Below are the code and all the weights of a small trained network. Each question names an input and a target symbol and asks about switching units off, where a switched-off unit gives its printed mean instead of its output.

import numpy as np


def w(rows, s, z=0):
    codes = np.array(rows[::2]) - 128.0
    scale = np.full(codes.shape[1], s)
    scale[-1] = z or s
    return codes * scale


def f(y):
    return y / 2 * (1 + np.tanh(0.7978845608 * (y + 0.044715 * y**3)))


def softmax(a):
    e = np.exp(a - a.max(-1, keepdims=True))
    return e / e.sum(-1, keepdims=True)


def log_softmax(a):
    a = a - a.max(-1, keepdims=True)
    return a - np.log(np.exp(a).sum(-1, keepdims=True))


def net(x, mask):
    ids = ['Λαβδημτφ'.index(c) for c in x.split()]
    T = len(ids)
    res = E[ids] + P[:T]
    u = 0
    for l in range(2):
        r = res
        for j in range(3):
            rows = slice(2 * j, 2 * j + 2)
            q, k, v = (r @ M[l][rows].T for M in (Q, K, V))
            z = softmax(np.where(np.tri(T) > 0, q @ k.T / 2**0.5, -1e9)) @ v
            o = O[l][rows]
            res = res + np.where(mask[u + j], z, o[:, -1]) @ o[:, :-1]
        u += 3
        y = f(res @ A[l][:, :-1].T + A[l][:, -1])
        res = res + np.where(mask[u : u + 12], y, B[l][:, -1]) @ B[l][:, :-1]
        u += 12
    return log_softmax(res[-1] @ U[:, :-1].T + U[:, -1])


Q, K, V, O, A, B = {}, {}, {}, {}, {}, {}
E = w([
[108,133,202,17,140],'Λ',
[198,253,100,84,96],'α',
[174,190,205,120,174],'β',
[88,32,158,43,141],'δ',
[176,157,88,105,219],'η',
[118,110,166,76,74],'μ',
[128,161,28,24,105],'τ',
[177,64,66,190,89],'φ',
],0.0075)
P = w([
[46,128,134,126,170],'0',
[79,138,113,120,168],'1',
[134,116,110,117,161],'2',
[169,105,102,107,155],'3',
[199,94,96,88,154],'4',
[229,86,101,74,150],'5',
[252,68,100,63,150],'6',
],0.0034)
Q[0] = w([
[115,77,186,153,91],'0.h0',
[151,51,171,80,122],'0.h0',
[46,8,146,211,174],'0.h1',
[76,149,137,151,122],'0.h1',
[160,71,211,158,129],'0.h2',
[129,137,254,121,116],'0.h2',
],0.033)
K[0] = w([
[68,117,124,185,159],'0.h0',
[102,136,65,194,101],'0.h0',
[40,209,179,78,184],'0.h1',
[134,99,177,128,172],'0.h1',
[178,65,188,169,154],'0.h2',
[135,89,253,115,88],'0.h2',
],0.033)
V[0] = w([
[131,206,102,156,116],'0.h0',
[109,70,163,207,42],'0.h0',
[236,101,105,39,178],'0.h1',
[187,154,161,83,148],'0.h1',
[81,123,209,132,143],'0.h2',
[189,134,1,124,104],'0.h2',
],0.0081)
O[0] = w([
[199,118,110,126,129,146],'0.h0',
[57,218,3,156,141,4],'0.h0',
[227,95,75,113,122,241],'0.h1',
[124,104,43,151,131,151],'0.h1',
[59,162,168,186,90,70],'0.h2',
[218,89,91,52,172,213],'0.h2',
],0.0057,0.0035)
A[0] = w([
[104,211,84,161,137,155],'0.n0',
[94,114,120,158,140,101],'0.n1',
[96,184,125,88,156,97],'0.n2',
[142,149,215,151,156,77],'0.n3',
[124,117,130,124,130,113],'0.n4',
[110,137,139,112,129,88],'0.n5',
[76,91,178,199,81,22],'0.n6',
[165,103,186,217,105,95],'0.n7',
[182,210,85,245,56,3],'0.n8',
[121,112,130,122,131,105],'0.n9',
[110,91,144,252,147,134],'0.n10',
[124,162,133,160,109,51],'0.n11',
],0.012,0.0046)
B[0] = w([
[160,108,136,155,111,33],'0.n0',
[124,145,119,150,128,19],'0.n1',
[139,111,177,100,126,59],'0.n2',
[164,125,181,82,138,145],'0.n3',
[119,130,125,131,128,117],'0.n4',
[115,132,147,121,126,37],'0.n5',
[134,156,59,148,144,88],'0.n6',
[138,97,163,96,126,87],'0.n7',
[3,169,63,97,188,57],'0.n8',
[114,131,122,133,128,107],'0.n9',
[191,119,164,111,113,79],'0.n10',
[85,139,101,140,118,3],'0.n11',
],0.02,0.0011)
Q[1] = w([
[74,254,101,250,174],'1.h0',
[134,42,143,124,153],'1.h0',
[157,100,126,74,144],'1.h1',
[158,94,123,114,74],'1.h1',
[129,127,129,49,112],'1.h2',
[113,165,121,136,106],'1.h2',
],0.048)
K[1] = w([
[61,160,252,78,163],'1.h0',
[177,68,81,164,201],'1.h0',
[195,134,71,93,182],'1.h1',
[188,72,94,181,102],'1.h1',
[207,182,40,88,155],'1.h2',
[106,161,174,100,143],'1.h2',
],0.029)
V[1] = w([
[135,214,99,53,23],'1.h0',
[99,18,177,141,6],'1.h0',
[121,101,77,127,18],'1.h1',
[203,197,141,238,122],'1.h1',
[88,26,107,154,133],'1.h2',
[88,132,138,48,164],'1.h2',
],0.016)
O[1] = w([
[156,174,84,60,60,49],'1.h0',
[79,117,197,157,7,2],'1.h0',
[142,131,112,114,3,98],'1.h1',
[135,227,155,215,143,70],'1.h1',
[125,10,167,164,143,104],'1.h2',
[126,101,109,76,43,133],'1.h2',
],0.011,0.0038)
A[1] = w([
[105,148,170,136,127,17],'1.n0',
[120,107,133,174,110,224],'1.n1',
[123,82,112,140,131,71],'1.n2',
[132,127,78,131,144,44],'1.n3',
[37,133,130,136,120,253],'1.n4',
[5,116,80,154,122,97],'1.n5',
[33,154,153,96,132,56],'1.n6',
[60,152,83,128,127,113],'1.n7',
[84,155,124,151,93,81],'1.n8',
[96,125,89,171,128,99],'1.n9',
[90,136,147,143,97,96],'1.n10',
[90,125,149,158,94,58],'1.n11',
],0.016,0.0048)
B[1] = w([
[137,100,152,55,73,145],'1.n0',
[125,130,116,192,73,219],'1.n1',
[123,181,128,107,140,214],'1.n2',
[107,117,184,136,110,255],'1.n3',
[25,98,58,175,100,170],'1.n4',
[74,253,199,42,129,148],'1.n5',
[91,30,160,149,125,154],'1.n6',
[114,176,161,100,95,120],'1.n7',
[130,136,60,133,168,140],'1.n8',
[103,113,169,120,89,134],'1.n9',
[130,125,108,113,213,154],'1.n10',
[135,158,112,70,167,166],'1.n11',
],0.02,0.0064)
U = w([
[92,50,125,146,126,25],'Λ',
[172,254,120,127,125,111],'α',
[142,133,241,121,102,57],'β',
[81,164,147,127,119,94],'δ',
[134,104,131,147,227,197],'η',
[111,135,17,150,148,71],'μ',
[162,89,70,63,98,123],'τ',
[146,112,125,212,80,253],'φ',
],0.005,0.0049)

Each question gives the input, a string of symbols that net reads in full, and the target symbol t.
The units are the heads (2 rows each of Q, K, V and O) and the neurons (one row each of A and B). Each row of codes is followed by its name. A weight is (code - 128) times the scale printed after its matrix; where a second scale follows, it is the last column's (O, A, B and U).
mask holds one flag per unit, layer by layer, with each layer's heads first. A switched-off unit (its flag False) gives its mean, the last column of its rows in O or B, instead of its output. The means were averaged over made-up inputs and are rounded, as every weight is.
A unit's drop is (log p(t) with every unit on - log p(t) with that unit switched off) / (log p(t) with every unit on - log p(t) with every unit switched off).
The circuit of an input: a set's keep is (log p(t) with only the set's units on - log p(t) with every unit switched off) / (log p(t) with every unit on - log p(t) with every unit switched off). Starting from the 12 units with the biggest drops (on a tie, the unit counted first), units are removed one at a time, each time the one whose removal leaves the highest keep (on an exact tie, the one counted first), for as long as the keep stays at least 0.8.
circuit, biggest first: the units of the circuit, biggest drop first
top k neurons: the k neurons with the biggest drops, biggest first
k most important neurons of layer l: the k neurons of layer l with the biggest drops, biggest first
heads that matter: for each layer, one digit per head in row order, 1 if its drop is at least 0.15 and else 0, layers parted by /
input β β μ, target μ: heads that matter -> 001 / 100
input φ Λ τ η β, target β: heads that matter -> 011 / 100
input δ α τ δ, target τ: circuit, biggest first -> (1.h1 1.h0)
input τ τ η Λ δ τ μ, target τ: circuit, biggest first -> (1.h1 1.h0 0.h1)
input φ η δ δ φ δ, target φ: heads that matter -> 110 / 011
input η η η β, target η: circuit, biggest first -> (1.h0 1.h1)
input φ τ α η η φ β, target φ: circuit, biggest first -> (0.h1 1.h1 1.h0 1.n1)
input η δ Λ η τ β δ, target τ: circuit, biggest first -> (1.h1 0.h2 1.h0)
input β μ β β, target β: circuit, biggest first -> (1.h0 0.n3 0.h2 1.n0)
input β τ β, target τ: heads that matter -> 000 / 110
input μ η τ α φ τ, target α: circuit, biggest first -> (0.h1 1.h2 1.h1)
input η β η φ, target φ: circuit, biggest first -> (1.n1 1.h0)
input α Λ δ δ, target α: heads that matter -> 000 / 111
input η β δ, target η: circuit, biggest first -> (1.h0 1.h1)
input β η τ, target τ: circuit, biggest first -> (0.h2 1.h1 1.h0)
input φ μ δ φ β, target φ: circuit, biggest first -> (1.h2 1.n1 1.h0)
input δ η τ φ μ, target μ: heads that matter -> 000 / 110
input η φ η, target φ: top 3 neurons -> (1.n1 0.n7 0.n6)
input β φ τ, target τ: top 3 neurons -> (0.n6 1.n3 1.n1)
input η η η η τ η μ, target η: top 2 neurons -> (0.n3 0.n7)
input β Λ δ Λ η, target η: heads that matter -> 000 / 100
input η φ η Λ, target Λ: top 3 neurons -> (1.n6 1.n4 0.n2)
input α τ α μ φ φ, target φ: 2 most important neurons of layer 0 -> (0.n8 0.n3)
input τ α Λ μ δ, target α: most important neuron of layer 0 -> (0.n8)
input τ η τ τ α α, target α: heads that matter -> 000 / 011
input τ η α Λ, target α: heads that matter -> 000 / 111
input Λ α τ β Λ, target τ: heads that matter -> 000 / 110
input τ δ α η φ δ δ, target δ: 2 most important neurons of layer 1 -> (1.n5 1.n4)
